[-5 -23 -7 -21 8 20 -1 2 3 10 9 -26 6 23]
[-5 -5 10 0 19 -8 29 2 5 -2 26 -2 6 -7]
[-3 10 18 -9 -21 -24 -7 -4 -10 -5 14 31 34 -44]
[-26 -7 -10 -4 8 -21 -9 -12 -8 9 4 -16 -18 -1]
[27 -37 22 -12 14 6 -7 -8 -8 -24 14 -2 5 -5]
[13 25 8 -30 -47 10 -24 -27 11 24 3 3 27 -8]
->
[-5 -5 10 0 19 -8 29 2 5 -2 26 -2 6 -7]
[-26 -7 -10 -4 8 -21 -9 -12 -8 9 4 -16 -18 -1]
[13 25 8 -30 -47 10 -24 -27 11 24 3 3 27 -8]

[-32 26 -7 -15 -15 37 -38 20 -13 -4]
[-21 -24 -11 20 14 -25 -13 5 31 1]
[15 11 -6 -30 3 -7 3 -33 4 19]
[39 7 -35 -11 37 -33 21 -40 -17 9]
[23 -41 -37 11 28 27 35 9 -3 -9]
[-20 12 -11 5 -4 14 21 10 7 7]
[41 14 -10 13 -13 12 2 -3 15 -8]
[-1 -41 -41 -26 36 30 35 -11 8 3]
->
[-21 -24 -11 20 14 -25 -13 5 31 1]
[39 7 -35 -11 37 -33 21 -40 -17 9]
[-20 12 -11 5 -4 14 21 10 7 7]
[-1 -41 -41 -26 36 30 35 -11 8 3]

[3 24 -3]
[-19 17 12]
[12 -13 10]
[-6 25 9]
[10 6 -7]
[16 2 -17]
[-7 25 4]
[3 44 -24]
[-7 8 5]
[-5 0 3]
[1 16 0]
[7 13 -6]
->
[-19 17 12]
[-6 25 9]
[16 2 -17]
[3 44 -24]
[-5 0 3]
[7 13 -6]

[-19 -15 -24]
[-45 6 24]
[16 19 31]
[-19 -6 -13]
[32 20 -49]
->
[-45 6 24]
[-19 -6 -13]

[11 -41 7]
[-29 11 34]
[18 -23 -14]
[28 -24 6]
[26 -1 -2]
[-31 18 -22]
[-17 23 -7]
[-7 -28 -22]
[7 4 -24]
->
[-29 11 34]
[28 -24 6]
[-31 18 -22]
[-7 -28 -22]

[-3 12 -2]
[-2 -39 3]
->
[-2 -39 3]
---
[-7 -6 -15 8 27]
[6 -2 -2 4 -6]
[-30 2 -9 -16 3]
[-9 -3 4 9 -2]
[24 -7 8 37 34]
->
[-7 -6]
[6 -2]

[40 33]
[-12 2]
[24 5]
[22 43]
->
[40 33]
[-12 2]

[-6 -3 -5 13 11]
[40 9 11 -32 -19]
[5 0 24 -8 -21]
->
[-6 -3]
[40 9]

[-26 51]
[0 -1]
[-18 39]
[-9 25]
[-24 49]
->
[-26 51]
[0 -1]

[16 -1]
[39 -50]
[48 41]
[1 -20]
[-23 -4]
->
[16 -1]
[39 -50]

[11 -5 -5 -27 -32]
[-37 21 8 6 -2]
[-11 5 4 27 32]
[-25 -16 20 -23 -9]
->
[11 -5]
[-37 21]
---
[3 47]
[-11 42]
->
[3 42]

[-8 -41 22]
[-1 -12 4]
[0 -6 4]
[3 -14 8]
->
[-8 -12 4]

[-29 -39 -50]
[44 31 39]
->
[-29 31]

[-2 5 35 36]
[27 28 -37 16]
->
[-2 28]

[22 14]
[50 -23]
[35 16]
->
[22 -23]

[-1 -25 -4 3]
[22 -9 43 -19]
[46 -43 -6 51]
[2 25 -44 -34]
[-30 -16 -18 22]
->
[-1 -9 -6 -34]

[2 -9 -43 -14]
[-2 -9 -1 -10]
[-13 -3 -2 11]
[-20 25 10 -34]
->
[2 -9 -2 -34]

[-4 26]
[-28 1]
[38 -17]
->
[-4 1]
---
[-11 -10 46]
[32 39 50]
[-5 7 -16]
[-35 -10 42]
->
[32 39 50]
[-5 7 -16]
[-11 -10 46]
[-35 -10 42]

[-33 4 38 17 6 48 12 -15 4 32 11 31 -35]
[-14 -30 15 2 -18 -15 -12 -20 -17 21 17 -11 -8]
[-12 -9 -27 -29 1 14 -34 -27 30 -37 -27 11 4]
[3 -10 28 51 -2 -3 51 23 -14 23 25 2 0]
[2 8 0 -7 2 -25 6 20 -7 -1 -3 -16 -10]
[10 -21 34 -11 -17 14 -7 6 10 43 -19 13 25]
[-8 13 -3 -38 21 -19 -19 -17 37 3 -26 -7 -8]
->
[10 -21 34 -11 -17 14 -7 6 10 43 -19 13 25]
[3 -10 28 51 -2 -3 51 23 -14 23 25 2 0]
[2 8 0 -7 2 -25 6 20 -7 -1 -3 -16 -10]
[-8 13 -3 -38 21 -19 -19 -17 37 3 -26 -7 -8]
[-12 -9 -27 -29 1 14 -34 -27 30 -37 -27 11 4]
[-14 -30 15 2 -18 -15 -12 -20 -17 21 17 -11 -8]
[-33 4 38 17 6 48 12 -15 4 32 11 31 -35]

[4 -14 -21 42 -14 -24]
[-46 -49 -35 -8 44 36]
[35 -25 36 -1 26 -19]
[-37 2 -36 -1 3 25]
[-45 -7 -19 -40 31 51]
->
[35 -25 36 -1 26 -19]
[4 -14 -21 42 -14 -24]
[-37 2 -36 -1 3 25]
[-45 -7 -19 -40 31 51]
[-46 -49 -35 -8 44 36]

[-25 13 46 -2 19 -24 22 32 -4]
[17 -34 -44 -12 -26 13 -7 -21 -1]
[-3 -14 -1 -9 -19 -38 20 -13 -1]
->
[17 -34 -44 -12 -26 13 -7 -21 -1]
[-3 -14 -1 -9 -19 -38 20 -13 -1]
[-25 13 46 -2 19 -24 22 32 -4]

[18 8 -6 15 0 5 -5]
[0 -9 3 -2 -9 3 -7]
[-14 -2 -5 6 11 18 6]
[14 16 -3 -5 -1 6 9]
[6 8 -5 4 8 20 -7]
[41 1 4 -2 5 7 -4]
[2 -2 -2 0 -11 -19 16]
[22 17 -8 -13 2 10 27]
->
[41 1 4 -2 5 7 -4]
[22 17 -8 -13 2 10 27]
[18 8 -6 15 0 5 -5]
[14 16 -3 -5 -1 6 9]
[6 8 -5 4 8 20 -7]
[2 -2 -2 0 -11 -19 16]
[0 -9 3 -2 -9 3 -7]
[-14 -2 -5 6 11 18 6]

[5 -14 21 8 -18 23]
[49 -32 11 41 7 34]
->
[49 -32 11 41 7 34]
[5 -14 21 8 -18 23]

[-24 -23 -32 22 -33 -17 1 44]
[25 -5 0 -16 27 -7 -28 15]
->
[25 -5 0 -16 27 -7 -28 15]
[-24 -23 -32 22 -33 -17 1 44]
